Below are the code and all the weights of a small trained network. Each question names an input and a target symbol and asks about switching units off, where a switched-off unit gives its printed mean instead of its output.

import numpy as np


def w(rows, s, z=0):
    codes = np.array(rows[::2]) - 128.0
    scale = np.full(codes.shape[1], s)
    scale[-1] = z or s
    return codes * scale


def f(y):
    return np.maximum(y, 0)


def softmax(a):
    e = np.exp(a - a.max(-1, keepdims=True))
    return e / e.sum(-1, keepdims=True)


def log_softmax(a):
    a = a - a.max(-1, keepdims=True)
    return a - np.log(np.exp(a).sum(-1, keepdims=True))


def net(x, mask):
    ids = ['ΛΠΣβγδεζηθμξτφψ'.index(c) for c in x.split()]
    T = len(ids)
    res = E[ids] + P[:T]
    r = res
    for j in range(2):
        rows = slice(2 * j, 2 * j + 2)
        q, k, v = (r @ M[0][rows].T for M in (Q, K, V))
        z = softmax(np.where(np.tri(T) > 0, q @ k.T / 2**0.5, -1e9)) @ v
        o = O[0][rows]
        res = res + np.where(mask[j], z, o[:, -1]) @ o[:, :-1]
    y = f(res @ A[0][:, :-1].T + A[0][:, -1])
    res = res + np.where(mask[2:10], y, B[0][:, -1]) @ B[0][:, :-1]
    return log_softmax(res[-1] @ U[:, :-1].T + U[:, -1])


Q, K, V, O, A, B = {}, {}, {}, {}, {}, {}
E = w([
[109,115,71,129],'Λ',
[163,155,126,135],'Π',
[83,136,214,193],'Σ',
[120,138,227,123],'β',
[141,123,52,163],'γ',
[143,125,97,111],'δ',
[125,207,249,57],'ε',
[136,131,114,159],'ζ',
[114,99,172,113],'η',
[133,132,226,138],'θ',
[141,169,162,102],'μ',
[40,80,184,230],'ξ',
[186,148,130,87],'τ',
[92,113,144,121],'φ',
[145,142,187,183],'ψ',
],0.02)
P = w([
[254,40,175,23],'0',
[120,79,158,217],'1',
[124,94,133,131],'2',
[124,112,126,172],'3',
[101,114,106,154],'4',
[170,121,135,133],'5',
[74,153,139,203],'6',
[74,133,77,123],'7',
[154,179,169,169],'8',
],0.0097)
Q[0] = w([
[224,228,72,109],'head 0',
[142,64,227,248],'head 0',
[72,91,142,148],'head 1',
[163,185,71,99],'head 1',
],0.011)
K[0] = w([
[15,196,81,96],'head 0',
[134,7,144,62],'head 0',
[120,72,123,91],'head 1',
[122,195,43,133],'head 1',
],0.014)
V[0] = w([
[119,165,173,246],'head 0',
[5,11,95,126],'head 0',
[68,149,233,127],'head 1',
[153,173,205,156],'head 1',
],0.018)
O[0] = w([
[162,79,155,202,143],'head 0',
[1,84,113,107,214],'head 0',
[161,110,75,120,255],'head 1',
[102,80,94,125,193],'head 1',
],0.017,0.0096)
A[0] = w([
[148,74,195,70,253],'neuron 0',
[166,57,20,108,139],'neuron 1',
[155,80,129,80,89],'neuron 2',
[152,254,185,110,130],'neuron 3',
[173,89,162,107,102],'neuron 4',
[210,169,147,148,79],'neuron 5',
[183,106,82,229,126],'neuron 6',
[45,113,140,171,96],'neuron 7',
],0.0083,0.0052)
B[0] = w([
[98,194,28,187,155],'neuron 0',
[132,219,254,195,227],'neuron 1',
[104,101,167,128,142],'neuron 2',
[141,88,100,188,175],'neuron 3',
[90,152,137,112,141],'neuron 4',
[30,74,119,67,170],'neuron 5',
[122,116,146,39,187],'neuron 6',
[219,164,90,90,254],'neuron 7',
],0.009,0.02)
U = w([
[49,139,146,84,3],'Λ',
[178,94,116,91,108],'Π',
[204,78,172,166,111],'Σ',
[160,134,160,121,65],'β',
[104,223,134,206,222],'γ',
[137,180,75,136,116],'δ',
[126,78,176,33,23],'ε',
[184,139,102,170,22],'ζ',
[89,111,125,62,95],'η',
[122,114,188,91,21],'θ',
[217,84,94,127,35],'μ',
[45,35,147,133,204],'ξ',
[254,106,28,164,229],'τ',
[76,119,88,72,111],'φ',
[151,19,161,31,102],'ψ',
],0.0074,0.0038)

Each question gives the input, a string of symbols that net reads in full, and the target symbol t.
The units are the heads (2 rows each of Q, K, V and O) and the neurons (one row each of A and B). Each row of codes is followed by its name. A weight is (code - 128) times the scale printed after its matrix; where a second scale follows, it is the last column's (O, A, B and U).
mask holds one flag per unit, heads first, then neurons. A switched-off unit (its flag False) gives its mean, the last column of its rows in O or B, instead of its output. The means were averaged over made-up inputs and are rounded, as every weight is.
A unit's drop is (log p(t) with every unit on - log p(t) with that unit switched off) / (log p(t) with every unit on - log p(t) with every unit switched off).
The circuit of an input: a set's keep is (log p(t) with only the set's units on - log p(t) with every unit switched off) / (log p(t) with every unit on - log p(t) with every unit switched off). Starting from all 10 units, units are removed one at a time, each time the one whose removal leaves the highest keep (on an exact tie, the one counted first), for as long as the keep stays at least 0.8.
units of the circuit, in order: the units of the circuit, biggest drop first
most important unit: the unit with the biggest drop
top k neurons: the k neurons with the biggest drops, biggest first
which heads matter: for each layer, one digit per head in row order, 1 if its drop is at least 0.15 and else 0, layers parted by /
input γ β ξ ξ η, target γ: most important unit -> neuron 1
input τ μ ξ Σ β γ γ Π ξ, target τ: which heads matter -> 10
input γ ξ γ γ, target γ: top 3 neurons -> (neuron 6; neuron 5; neuron 7)
input Σ γ β, target Σ: which heads matter -> 11
input Σ γ ξ δ ξ, target Σ: units of the circuit, in order -> (head 0; neuron 1; head 1)
input γ Π γ δ, target γ: which heads matter -> 01
input γ ξ θ β, target γ: top 3 neurons -> (neuron 1; neuron 7; neuron 6)
input μ γ δ τ Σ γ ξ φ ψ, target τ: top 2 neurons -> (neuron 3; neuron 1)
input τ γ γ φ ξ ξ γ Π, target γ: which heads matter -> 01
input φ τ ξ τ φ ξ η Σ Σ, target φ: units of the circuit, in order -> (head 0; neuron 1)
input ψ ψ γ τ ξ γ ξ θ, target ψ: units of the circuit, in order -> (head 0; neuron 5; neuron 6)
input γ Σ ξ γ γ ξ, target γ: top 2 neurons -> (neuron 1; neuron 7)
input Σ ξ Σ Σ Σ τ, target Σ: which heads matter -> 10
input τ τ ψ ξ γ ξ Σ, target τ: which heads matter -> 10
input ξ ξ Λ ξ ξ Λ, target ξ: units of the circuit, in order -> (head 0)
input ε ξ Σ φ Σ ξ, target ε: which heads matter -> 11
input ξ θ Σ Λ, target Σ: top 2 neurons -> (neuron 1; neuron 5)
input τ η φ ξ, target τ: top 2 neurons -> (neuron 3; neuron 1)
input γ ξ γ ξ, target γ: top 3 neurons -> (neuron 1; neuron 7; neuron 5)
input τ Λ ξ Σ ξ Σ η, target τ: units of the circuit, in order -> (head 0)
input γ Π δ τ γ γ, target γ: which heads matter -> 00
